Here is a tiny trained network, its code and every weight. The questions are about switching its units off for an input and a class, where a switched-off unit gives its printed mean instead of its output.

import numpy as np


def w(rows, s, z=0):
    codes = np.array(rows[::2]) - 128.0
    scale = np.full(codes.shape[1], s)
    scale[-1] = z or s
    return codes * scale


def f(y):
    return np.maximum(y, 0)


def log_softmax(a):
    a = a - a.max(-1, keepdims=True)
    return a - np.log(np.exp(a).sum(-1, keepdims=True))


def net(x, mask):
    res = np.array(x, float).reshape(1, 3) / 4 @ E
    y = f(res @ A[0][:, :-1].T + A[0][:, -1])
    res = res + np.where(mask, y, B[0][:, -1]) @ B[0][:, :-1]
    return log_softmax(res[-1] @ U[:, :-1].T + U[:, -1])


A, B = {}, {}
E = w([
[96,171,217,150,220],'x0',
[135,167,149,7,142],'x1',
[131,250,67,158,152],'x2',
],0.018)
A[0] = w([
[181,112,35,68,41,217],'neuron 1',
[92,95,163,224,126,230],'neuron 2',
[47,114,83,222,35,223],'neuron 3',
[98,120,139,221,116,208],'neuron 4',
[159,252,64,142,91,64],'neuron 5',
[161,80,40,168,49,252],'neuron 6',
[106,211,45,159,172,188],'neuron 7',
],0.012,0.003)
B[0] = w([
[185,97,86,104,149,252],'neuron 1',
[142,91,125,181,198,207],'neuron 2',
[30,168,147,115,122,216],'neuron 3',
[192,87,146,205,147,196],'neuron 4',
[121,96,5,212,154,228],'neuron 5',
[49,133,152,75,81,237],'neuron 6',
[92,191,159,221,85,223],'neuron 7',
],0.016,0.021)
U = w([
[72,118,251,64,119,231],'0',
[184,48,75,171,168,145],'1',
[70,248,147,121,107,174],'2',
[186,156,165,193,120,2],'3',
[238,70,155,58,90,91],'4',
],0.014,0.0086)

Each question gives the input, the list of numbers given to net, and the class t.
The units are the neurons (one row each of A and B). Each row of codes is followed by its name. A weight is (code - 128) times the scale printed after its matrix; where a second scale follows, it is the last column's (A, B and U).
mask holds one flag per neuron, in row order. A switched-off neuron (its flag False) gives its mean, the last column of its row in B, instead of its output. The means were averaged over made-up inputs and are rounded, as every weight is.
A unit's drop is (log p(t) with every unit on - log p(t) with that unit switched off) / (log p(t) with every unit on - log p(t) with every unit switched off).
The circuit of an input: a set's keep is (log p(t) with only the set's units on - log p(t) with every unit switched off) / (log p(t) with every unit on - log p(t) with every unit switched off). Starting from all 7 units, units are removed one at a time, each time the one whose removal leaves the highest keep (on an exact tie, the one counted first), for as long as the keep stays at least 0.8.
circuit, biggest first: the units of the circuit, biggest drop first
unit that matters most: the unit with the biggest drop
top k neurons: the k neurons with the biggest drops, biggest first
drop when u is switched off: that unit's drop, to one decimal
input [3,-5,8], class 3: circuit, biggest first => [neuron 7; neuron 4]
input [2,-3,6], class 3: circuit, biggest first => [neuron 7; neuron 6]
input [-7,-5,-8], class 0: unit that matters most => neuron 6
input [1,0,8], class 3: circuit, biggest first => [neuron 7; neuron 5; neuron 6; neuron 1]
input [1,5,-7], class 0: top 2 neurons => [neuron 5; neuron 1]
input [5,0,2], class 3: circuit, biggest first => [neuron 6; neuron 3; neuron 1; neuron 5]
input [-1,-7,7], class 2: top 2 neurons => [neuron 3; neuron 7]
input [1,6,-8], class 0: top 2 neurons => [neuron 1; neuron 5]
input [0,6,-1], class 4: top 3 neurons => [neuron 3; neuron 5; neuron 6]
input [8,8,0], class 0: top 2 neurons => [neuron 5; neuron 7]
input [2,-2,4], class 3: circuit, biggest first => [neuron 7; neuron 6]
input [0,-5,7], class 2: top 3 neurons => [neuron 7; neuron 3; neuron 1]
input [-1,1,6], class 1: top 2 neurons => [neuron 5; neuron 6]
input [-6,-3,6], class 2: circuit, biggest first => [neuron 6]
input [2,4,-3], class 0: top 2 neurons => [neuron 5; neuron 1]
input [-6,1,-2], class 4: top 2 neurons => [neuron 1; neuron 7]
input [-5,-7,4], class 2: top 2 neurons => [neuron 3; neuron 6]
input [1,2,1], class 2: top 2 neurons => [neuron 1; neuron 4]
input [0,4,4], class 1: drop when neuron 1 is switched off => -0.1
input [-3,-2,6], class 2: unit that matters most => neuron 7
input [-5,-8,2], class 2: drop when neuron 3 is switched off => 1.1
input [-8,4,-1], class 4: drop when neuron 1 is switched off => 0.3
